Each row has a name. Each piece below is followed by the name of the row it came from, unless a question asks for something else. Each question is about the rows just above it. Places in a row count from 1.

J_605: [118 199 118 199 111]
J_116: [ 77 163 176 109 150]
J_146: [117 112 118 153 117]
J_576: [ 92 134 123 118 147]
J_575: [118 134 146 123  92]
J_865: [126  93 136 177 114]
Shuffled J_575 with one entry gone: [ 92 134 118 123], missing : [146]
Every place of [118] in J_605: : 1 3
Every place of [117] in J_146: : 1 5
The rest of the row after [199 118]: : [199 111]
Every place of [92] in J_575: : 5
Put [123  92 147 134 118] back in order: which row is it? : J_576

J_125: [128 195 155  55 218 193 125 128  83 107 175 144 116 109 159 131 136]
J_134: [128 195 155 157 218 193 125 127  82 105 175 144 157 109 159 131 136]
J_247: [195 218 155  82 218 105 126 128 175 218 106 128 159 131 125 128 144]
After [128 175 218], its row goes on with : [106 128 159 131 125 128 144]
Which row holds these entries in another order? [136 128 195 155 157 218 193 125 127  82 105 175 144 157 109 159 131] : J_134
Places of [218] in row J_247: : 2 5 10
Shuffled J_247 with one entry gone: [144 218 128 218 218 125 128 128 195 155 131  82 106 175 126 159], missing : [105]
After [193 125 128], its row goes on with : [ 83 107 175 144 116 109 159 131 136]
After [127  82], its row goes on with : [105 175 144 157 109 159 131 136]

J_653: [116 159 135  35]
J_476: [ 52 106 167 178]
J_111: [167 105 178  52]
J_364: [154 108 174 153]
Put [ 52 178 105 167] back in order: which row is it? : J_111
Shuffled J_653 with one entry gone: [ 35 135 159], missing : [116]
J_364 without one entry, shuffled: [174 108 154]. Gone: : [153]
J_111 without one entry, shuffled: [167  52 105]. Gone: : [178]

J_592: [116  60 169  62  56  81 121  60  92  63 167  83 119 137  77 134 149  89
  86 171 163 124 115 142 122 157 158 120  56  96 133 136 100 107 144]
J_889: [136  74 167  84  36 106 118  55  97  40 165  96 122 147  97 115 133 113
  83 166 168 127 114 145 125 136 157 109  81 121 149 139 115 101 126]
J_511: [121  51 172  63  43  87 128  42  83  57 163  87 124 138  96 114 128 118
  69 178 132 121 126 162 127 156 153 110  57 112 140 138 117 106 143]
J_952: [112  54 178  89  55  88 129  50  76  62 162 103 108 148  81 110 143  92
  66 181 170 125 119 146 145 131 168 119  76  99 133 145 103 102 138]
J_183: [121  51 172  63  43  87 128  42  83  57 163  87 124 138  96 114 128 118
  69 183 132 121 126 162 127 156 153 110  57 112 140 138 117 106 143]
J_139: [148  77 172  84  43 109 131  64  94  55 154 104 121 139  77 142 144  94
  68 187 149 107 132 161 129 160 168 113  77 116 138 149 101  98 133]
J_462: [129  72 199  85  39  84 117  38  74  72 152  85 113 148  69  94 130 111
  68 160 163 110 130 153 147 133 142 110  59 109 161 147 120 104 139]
J_876: [145  66 192  93  58  90 130  49  96  59 166  84 108 139  67 132 167 112
  82 154 167 124 108 140 136 135 148 118  53 111 149 141  99 102 129]
J_763: [161 130 110 147 130 199  69 148 120 147  39 117 104  72 128  59 109 160
  94 111 153  68  38 110 139 133 152 113 163  85  74  84 142  72  85]
J_695: [130  62 130  72  53  83 132  57  82  70 164 107 105 147  92 143 130 106
  84 187 167 111 118 146 124 141 157 108  81  99 131 142 117  94 130]
J_879: [148  76 197  72  49 106 111  48  97  38 158  94 111 134 101 112 129 102
  80 166 152 116 130 149 144 163 163 109  72 101 130 150 104 113 140]
J_876 without one entry, shuffled: [124  96 145 108 129 118 135 108  53 139  67 102 130  99 112  66 167  58
  59 167 149 132 154 136  84  90 148  93 192  82  49 111 141 140]. Gone: : [166]
At which places does J_695 hold [130]? : 1 3 17 35
Put [139 104 120 147 161 109  59 110 142 133 147 153 130 110 163 160  68 111
 130  94  69 148 113  85 152  72  74  38 117  84  39  85 199  72 129] back in order: which row is it? : J_462
Places of [110] in row J_763: : 3 24
Go on from [157 109  81] to the end of its row. : [121 149 139 115 101 126]

J_990: [133 126 135 140 134 117 114 129 140]
J_56: [138 148 137 108 134 117 102  87  83]
J_503: [102 148 137 161 137  87  83 108 117]
J_927: [114 118 104 140 135 108  46 140 124]
[ 83  87 102 108 117 134 137 138 148] is which row reordered? : J_56
Go on from [140 135] to the end of its row. : [108  46 140 124]
Every place of [133] in J_990: : 1
[140 129 114 117 134 140 135 126 133] is which row reordered? : J_990

J_773: [ 98  48  81 181  89]
J_105: [169  58  55 188 122]
J_685: [ 55 170  81 180  89]
Go on from [ 98  48  81 181] to the end of its row. : [89]
[ 55  81  89 170 180] is which row reordered? : J_685
After [48 81], its row goes on with : [181  89]

J_502: [149 193  48  43 185  43 183 206 190 192 209]
J_426: [150 202  37  33 197  30 194 216 199 202 221]
J_825: [ 65 119 153 129  58 180  58  82 128 108  90]
J_171: [172 170  89  83 175 160  86  80 106  97 111]
J_339: [175  86 170 160  83 173  80 112  89 111  97]
J_52: [117 118 146 128  89 156  84 108 162 125 111]
After [ 58 180], its row goes on with : [ 58  82 128 108  90]
Every place of [106] in J_171: : 9
[ 80  83  86  89  97 111 112 160 170 173 175] is which row reordered? : J_339
Shuffled J_339 with one entry gone: [ 86 170 173 175 112  97  80  83  89 160], missing : [111]

J_669: [ 98 130 134 136]
J_850: [124 130 129 145]
J_854: [ 88 160 163 100]
J_755: [ 99  87  87 196]
J_807: [121  87  87  87]
J_419: [114 167 172  89]
J_322: [114 167 130 141]
J_431: [128 108 108 175]
J_142: [143 149 149 122]
At which places does J_807 hold [87]? : 2 3 4
J_142 without one entry, shuffled: [149 122 149]. Gone: : [143]
Every place of [124] in J_850: : 1

J_294: [177  56 161  58]
J_457: [ 91  67  92 102]
J_23: [155 169  57  57]
J_355: [102  66 101 160]
J_424: [ 91  67  92 103]
J_738: [102  66 114 106]
J_951: [169  57 155 127]
Every place of [161] in J_294: : 3
Shuffled J_355 with one entry gone: [160 102 101], missing : [66]
Put [127 155  57 169] back in order: which row is it? : J_951
[102  66 101 160] : J_355
Put [ 91 103  92  67] back in order: which row is it? : J_424
Places of [57] in row J_23: : 3 4

J_290: [137 102 163 150 131 157 100 105 138 119 124 107 114 158 131 121 181 100
 125 142 123 118  77 139  97 152 149 144 126 200 170 140 106 162 106 120
 151 109]
J_745: [107 142 126  81 133 129 135 135 112 101 128 126 136 191 104 125 166  90
 161 145 114  98  64 151 103 127 173 133 125 221 146 110 134 168 114 117
 101  97]
J_20: [117 129 155 128 128 168 100 104 152 109 126 120 130 182 106 119 179  91
 150 143 120 102  66 148 102 135 163 137 125 215 150 121 125 166 107 116
 118  97]
J_205: [138 123 128 187  77 128 135 135 112 179 105 174 104  91 135 134 160 126
  75  77 147 101 150 134 141 114 100 139 146  68 112 143 109 115 102 125
 207 121]
J_840: [105 148 126  81 133 129 138 191 151 100 153 122 153 179 124 124 166  89
 191 155  97 105  83 133 114 138 183 191 143 165 123  93 148 132 148 191
  70 127]
J_491: [126 113 134 140 179 103 121 149  86 104 131 109 123  67 203 119 179  91
 149 105 112 193 145 136  94 174 115 128 137 104 145 144  74 138 125 147
 162 131]
J_651: [106 151 130 134 119 116 116 144 106 158 123 148 122  77 154 150 164 112
  71  53 136 155 170 141 126 110 105 129 126  69 120 128  97 133 116 141
 186  99]
The rest of the row after [119 179  91 150]: : [143 120 102  66 148 102 135 163 137 125 215 150 121 125 166 107 116 118
  97]
At which places does J_840 hold [191]? : 8 19 28 36
The rest of the row after [135 163 137 125]: : [215 150 121 125 166 107 116 118  97]
Go on from [128 135 135 112] to the end of its row. : [179 105 174 104  91 135 134 160 126  75  77 147 101 150 134 141 114 100
 139 146  68 112 143 109 115 102 125 207 121]
Go on from [166  90] to the end of its row. : [161 145 114  98  64 151 103 127 173 133 125 221 146 110 134 168 114 117
 101  97]

J_356: [110 146 101 145 143 156]
J_307: [110 146 101 145 143 148]
J_514: [ 91 160  91 112 106 122]
J_318: [160  95 123 178 113 133]
J_968: [195 195 123 189 195 123]
J_981: [195 147 101 223 101 144]
J_360: [104 156 103 137 152 152]
J_40: [ 90 160  96 115 160 161]
J_566: [ 99 156  98 130 157 152]
J_297: [103 151 108 137 152 153]
Places of [123] in row J_968: : 3 6
Which row holds [110 146 101 145 143 156]? : J_356
The rest of the row after [195 147]: : [101 223 101 144]
Go on from [151 108 137 152] to the end of its row. : [153]
Go on from [160  91 112] to the end of its row. : [106 122]
Places of [195] in row J_968: : 1 2 5

J_708: [ 65 124 147 160 122  95 116 104  78 137]
J_533: [102 160  34 109 150  34 118 106 109 108]
J_697: [ 71 126 138 156 127  99 198 131  93 131]
J_604: [130 147  54 125 108 108 118 106 108 108]
At which places does J_533 hold [109]? : 4 9
At which places does J_697 hold [131]? : 8 10
At which places does J_604 hold [108]? : 5 6 9 10
Go on from [122  95] to the end of its row. : [116 104  78 137]
Which row holds these entries in another order? [118 106 109 108 102 160  34 109 150  34] : J_533

J_180: [ 97 161 113 138 156 138 140 132 147]
J_209: [137 111 131 139 136 131 137 210 137]
J_743: [111 137 139 131 210 137 137 137 131]
J_406: [190  71 124 112 132 133 100  95 102]
J_722: [184  66 147 114 121 120 107 115  97]
J_796: [154 108  98 126 121 125 111  83 127]
J_718: [139 123 103 128  95 145 122  98 123]
J_331: [109 140 149 131 108 114 140 157 129]
Shuffled J_796 with one entry gone: [ 98 121 125 111 108  83 127 154], missing : [126]
Put [ 66 120 114 107  97 184 121 115 147] back in order: which row is it? : J_722
[123 123  98 128  95 122 103 145 139] is which row reordered? : J_718
Places of [137] in row J_743: : 2 6 7 8
Every place of [103] in J_718: : 3
Put [139 137 137 131 111 210 137 137 131] back in order: which row is it? : J_743

J_194: [190 119 177 172  58  69 197 154]
J_114: [178  62 152 142  86  70  75  76]
J_910: [ 57 202 171 184  65  68 164 199]
J_100: [162 114  62 142  87 188 140  64]
J_953: [179  56 138 127  90  78 192  64]
J_852: [187  56 114 120 107  70 187  87]
J_656: [181 134  72  65  89 188 182  56]
J_570: [190  59  75  58 141  81 146 100]
J_525: [203 202 176 204  62 190 186 199]
J_562: [110 193 181  68  69 193  69 142]
J_68: [191  58  74  63 161  79 107 135]
J_114 without one entry, shuffled: [152  70  75  62 178  86 142]. Gone: : [76]
The rest of the row after [142  86]: : [70 75 76]

